Below are the code and all the weights of a small trained network. Each question names an input and a class and asks about switching units off, where a switched-off unit gives its printed mean instead of its output.

import numpy as np


def w(rows, s, z=0):
    codes = np.array(rows[::2]) - 128.0
    scale = np.full(codes.shape[1], s)
    scale[-1] = z or s
    return codes * scale


def f(y):
    return np.maximum(y, 0)


def log_softmax(a):
    a = a - a.max(-1, keepdims=True)
    return a - np.log(np.exp(a).sum(-1, keepdims=True))


def net(x, mask):
    res = np.array(x, float).reshape(1, 8) / 4 @ E
    y = f(res @ A[0][:, :-1].T + A[0][:, -1])
    res = res + np.where(mask, y, B[0][:, -1]) @ B[0][:, :-1]
    return log_softmax(res[-1] @ U[:, :-1].T + U[:, -1])


A, B = {}, {}
E = w([
[129,127,129,127,129],'x0',
[125,75,121,227,226],'x1',
[126,131,128,129,127],'x2',
[128,129,128,126,129],'x3',
[43,52,92,63,150],'x4',
[91,71,99,210,13],'x5',
[84,221,2,151,153],'x6',
[233,67,39,98,123],'x7',
],0.0045)
A[0] = w([
[127,88,129,192,191,51],'n1',
[146,158,139,83,190,9],'n2',
[113,97,135,154,77,173],'n3',
[142,101,171,122,119,47],'n4',
[124,84,126,201,200,51],'n5',
[137,158,124,44,47,28],'n6',
[134,158,123,64,67,34],'n7',
[73,147,205,156,146,75],'n8',
[211,80,74,100,124,24],'n9',
[100,93,115,199,45,12],'n10',
[188,94,89,111,125,49],'n11',
[107,135,160,140,125,86],'n12',
[90,96,115,102,142,68],'n13',
[152,169,148,71,204,22],'n14',
[220,58,71,110,94,79],'n15',
[200,180,153,184,98,47],'n16',
[129,149,142,132,129,105],'n17',
[162,125,191,78,177,146],'n18',
[97,180,50,146,144,8],'n19',
[121,182,56,135,132,60],'n20',
[125,108,129,171,179,47],'n21',
[137,93,130,166,177,79],'n22',
[60,67,105,75,152,33],'n23',
[119,172,143,26,41,56],'n24',
[129,88,128,191,191,51],'n25',
[107,102,100,177,56,49],'n26',
[113,194,30,141,127,34],'n27',
[144,63,218,101,118,3],'n28',
[200,30,254,112,92,16],'n29',
[126,93,130,180,179,64],'n30',
[100,190,71,135,121,51],'n31',
[158,182,149,66,220,37],'n32',
[113,89,116,173,59,42],'n33',
[220,88,63,112,136,53],'n34',
[51,173,198,146,124,32],'n35',
[39,31,82,36,137,43],'n36',
[224,188,150,183,92,44],'n37',
[56,159,192,149,127,24],'n38',
[60,165,184,144,124,52],'n39',
[134,155,126,74,74,47],'n40',
[114,101,108,188,43,45],'n41',
[110,170,71,138,138,10],'n42',
[207,188,155,187,107,42],'n43',
],0.0087,0.0054)
B[0] = w([
[182,122,161,153,43,167],'n1',
[136,24,109,71,161,148],'n2',
[210,167,62,129,215,234],'n3',
[91,98,89,166,119,138],'n4',
[192,122,157,166,31,178],'n5',
[195,98,175,154,21,177],'n6',
[174,100,168,141,42,157],'n7',
[114,212,105,58,109,192],'n8',
[62,164,118,21,74,169],'n9',
[174,14,118,30,159,169],'n10',
[80,155,121,55,93,155],'n11',
[102,143,120,105,104,141],'n12',
[101,116,183,136,152,143],'n13',
[153,6,122,63,161,177],'n14',
[108,242,111,49,114,221],'n15',
[84,121,239,157,182,174],'n16',
[111,136,136,123,139,138],'n17',
[211,138,40,127,217,255],'n18',
[59,101,57,198,112,157],'n19',
[100,118,52,179,122,173],'n20',
[153,110,163,138,50,144],'n21',
[171,140,158,149,80,160],'n22',
[73,106,241,147,174,165],'n23',
[230,140,151,192,42,214],'n24',
[181,122,163,152,42,166],'n25',
[161,48,111,66,170,172],'n26',
[66,101,41,192,120,184],'n27',
[24,64,69,201,94,171],'n28',
[10,73,10,243,96,236],'n29',
[178,127,153,151,68,160],'n30',
[86,112,56,171,124,168],'n31',
[165,3,122,45,165,207],'n32',
[177,64,109,63,191,164],'n33',
[71,190,127,34,73,189],'n34',
[72,192,123,32,84,178],'n35',
[68,150,254,189,238,220],'n36',
[82,141,244,167,218,189],'n37',
[67,170,127,38,71,162],'n38',
[87,186,122,50,92,172],'n39',
[172,107,162,138,56,153],'n40',
[175,42,119,53,181,180],'n41',
[72,108,64,185,117,139],'n42',
[66,119,243,155,184,179],'n43',
],0.029,0.0032)
U = w([
[49,94,24,204,119,117],'0',
[204,33,105,34,202,94],'1',
[79,233,125,19,82,98],'2',
[236,128,189,184,31,102],'3',
[75,140,255,169,231,103],'4',
[159,161,92,133,165,251],'5',
],0.0047,0.015)

Each question gives the input, the list of numbers given to net, and the class t.
The units are the neurons (one row each of A and B). Each row of codes is followed by its name. A weight is (code - 128) times the scale printed after its matrix; where a second scale follows, it is the last column's (A, B and U).
mask holds one flag per neuron, in row order. A switched-off neuron (its flag False) gives its mean, the last column of its row in B, instead of its output. The means were averaged over made-up inputs and are rounded, as every weight is.
A unit's drop is (log p(t) with every unit on - log p(t) with that unit switched off) / (log p(t) with every unit on - log p(t) with every unit switched off).
The circuit of an input: a set's keep is (log p(t) with only the set's units on - log p(t) with every unit switched off) / (log p(t) with every unit on - log p(t) with every unit switched off). Starting from the 12 units with the biggest drops (on a tie, the unit counted first), units are removed one at a time, each time the one whose removal leaves the highest keep (on an exact tie, the one counted first), for as long as the keep stays at least 0.8.
circuit, biggest first: the units of the circuit, biggest drop first
top k neurons: the k neurons with the biggest drops, biggest first
drop of u: that unit's drop, to one decimal
input [4,4,-3,0,8,-5,-7,-8], class 2: circuit, biggest first -> (n8)
input [8,-6,6,1,-8,-4,-6,4], class 4: top 2 neurons -> (n37; n43)
input [2,-7,2,1,-5,-6,4,3], class 3: circuit, biggest first -> (n24; n6)
input [2,3,-3,-6,5,7,-7,4], class 0: top 4 neurons -> (n29; n28; n32; n18)
input [3,-3,-8,-8,-3,8,5,-8], class 1: circuit, biggest first -> (n10; n41)
input [6,4,-6,6,-7,-2,-4,4], class 4: circuit, biggest first -> (n37; n43)
input [7,7,5,-8,8,2,3,7], class 4: top 2 neurons -> (n36; n23)
input [7,0,7,-3,7,2,-3,5], class 4: top 2 neurons -> (n36; n23)
input [-2,-8,-7,-2,1,4,-4,7], class 3: top 3 neurons -> (n24; n6; n7)
input [-6,-4,-1,7,-8,-8,-4,4], class 1: top 3 neurons -> (n32; n18; n14)
input [-7,5,3,2,-6,-1,3,-1], class 4: circuit, biggest first -> (n43; n37; n16)
input [-5,-4,-4,-7,1,7,-8,-2], class 0: top 2 neurons -> (n29; n28)
input [4,7,3,4,7,-1,-1,6], class 3: circuit, biggest first -> (n5; n25)
input [8,2,-3,2,-4,3,8,-8], class 0: top neuron -> (n27)
input [-8,-2,-7,7,-2,8,-6,5], class 1: top 3 neurons -> (n41; n10; n33)
input [-3,4,3,7,1,3,2,-3], class 3: top 3 neurons -> (n18; n29; n15)
input [5,4,-3,-7,7,6,-3,-1], class 4: top 2 neurons -> (n36; n23)
input [-3,7,1,-3,-8,-4,-4,0], class 4: top 3 neurons -> (n37; n43; n16)
input [8,-4,-5,7,6,-6,-1,7], class 2: drop of n9 -> 0.4
input [5,-7,-3,5,1,5,8,-1], class 0: drop of n31 -> 0.1
input [-8,4,-2,0,0,6,8,6], class 0: circuit, biggest first -> (n27)
input [-5,4,-2,5,7,-4,0,0], class 4: drop of n36 -> 0.2
